Read these off the table that follows.
1) Give the entry directly above -37.
2) Give the 5th-last entry, reading row by row.
3) Give the bottom entry of the column that holds the smallest entry.
4) Give the entry just right of the largest entry.
5) Give the bottom-right entry.
6) Give the entry in the top-right corner.
7) Give the 1st entry, reading row by row.
8) Give the first entry of the smallest entry's row.
23	8	-32	0	21	-15	3	11	22	-5	-33	16
21	6	-40	2	23	-16	12	21	1	-8	-23	18
23	10	-26	-1	18	-15	-1	7	32	-4	-36	14
23	8	-35	0	21	-16	6	14	18	-6	-31	17
23	8	-37	1	22	-16	8	16	12	-6	-28	17
1) -35
2) 16
3) -37
4) -4
5) 17
6) 16
7) 23
8) 21

Read these off the row that follows.
1) Give the entry just right of 5541.
2) Give the entry just right of 6079.
[7042 6079 8192 6127 5541 6394 5106 7162 7431 2774]
1) 6394
2) 8192

arr = [  5 -12  37   8   8  55]
Which number is the entry just right of the smallest entry? 37
The second entry from the right: 8
The first entry from the left -> 5

A =
[[ 17  28  34 -34 -19   3 -39]
 [-29  15  21 -26 -27  21  12]
 [-10  24 -26 -14  38  11  21]
 [ 30  -9  22   8 -20   5  11]]
Indices start at 0.
Give the entry directly above 8.
A: -14
Give the bottom entry of the column that holds the largest entry.
A: -20
The entry directly below the smallest entry is 12
The entry directly above -20 is 38
Give the entry in the bottom-left corner.
A: 30
Give the entry at row 0, column 2.
A: 34
Give the smallest entry.
A: -39
Give the entry in row 1 and column 2.
A: 21
The entry just right of the largest entry is 11
Give the bottom-right entry.
A: 11
The entry in row 2 and column 0 -> -10
The entry just left of -19 -> -34

B =
[[ 36 -17  36  17  42   5 -13 -22  -4]
 [ 28   6 -37  14 -10   9  27 -37  14]
 [-30 -34  45  21 -27  38 -19 -36   4]
 [  5  10  27 -30   2  44  48  -1  24]
 [ -2   8   9  -9 -46  17  12  31  36]
 [ -6  15  29   8 -31 -43 -16 -13  11]
 [-38  -3 -38 -40 -39  -9   7 -22 -14]
 [ 37  17  30   1  33  22  22 -26  14]
 [ -8  14   5  10  45  19 -33  37  23]
 [ -3 -19 -45  18   6 -29 -16 -19 -29]]
The 3rd entry in reading order -> 36
The 4th entry from the end, reading row by row -> -29
Give the smallest entry in the last row.
A: -45
The 1st entry on the main diagonal -> 36
Give the entry in the top-right corner.
A: -4
Give the entry just left of the largest entry.
A: 44
Give the bottom-right entry.
A: -29
The entry directly above -10 is 42
The third entry on the main diagonal -> 45
The 2nd-last entry, reading row by row is -19
The entry directly above 18: 10
Give the first entry of the smallest entry's row.
A: -2
Give the entry just left of -36.
A: -19
Give the entry just left of the smallest entry.
A: -9
Give the smallest entry in the first column.
A: -38
The entry just right of -43 -> -16
Give the fifth entry from the end, reading row by row.
A: 6
Give the entry directly below 24.
A: 36
The second entry in reading order -> -17
The entry directly below the largest entry -> 12
Give the 3rd smallest entry.
A: -43
Give the entry just right of the smallest entry.
A: 17
The entry directly below -40: 1
Give the last entry of the largest entry's row.
A: 24
The smallest entry is -46
The entry just right of -39 is -9
The entry just right of 33 is 22
Give the entry just left of -4.
A: -22
The largest entry in the last row: 18
Give the entry just right of the largest entry.
A: -1
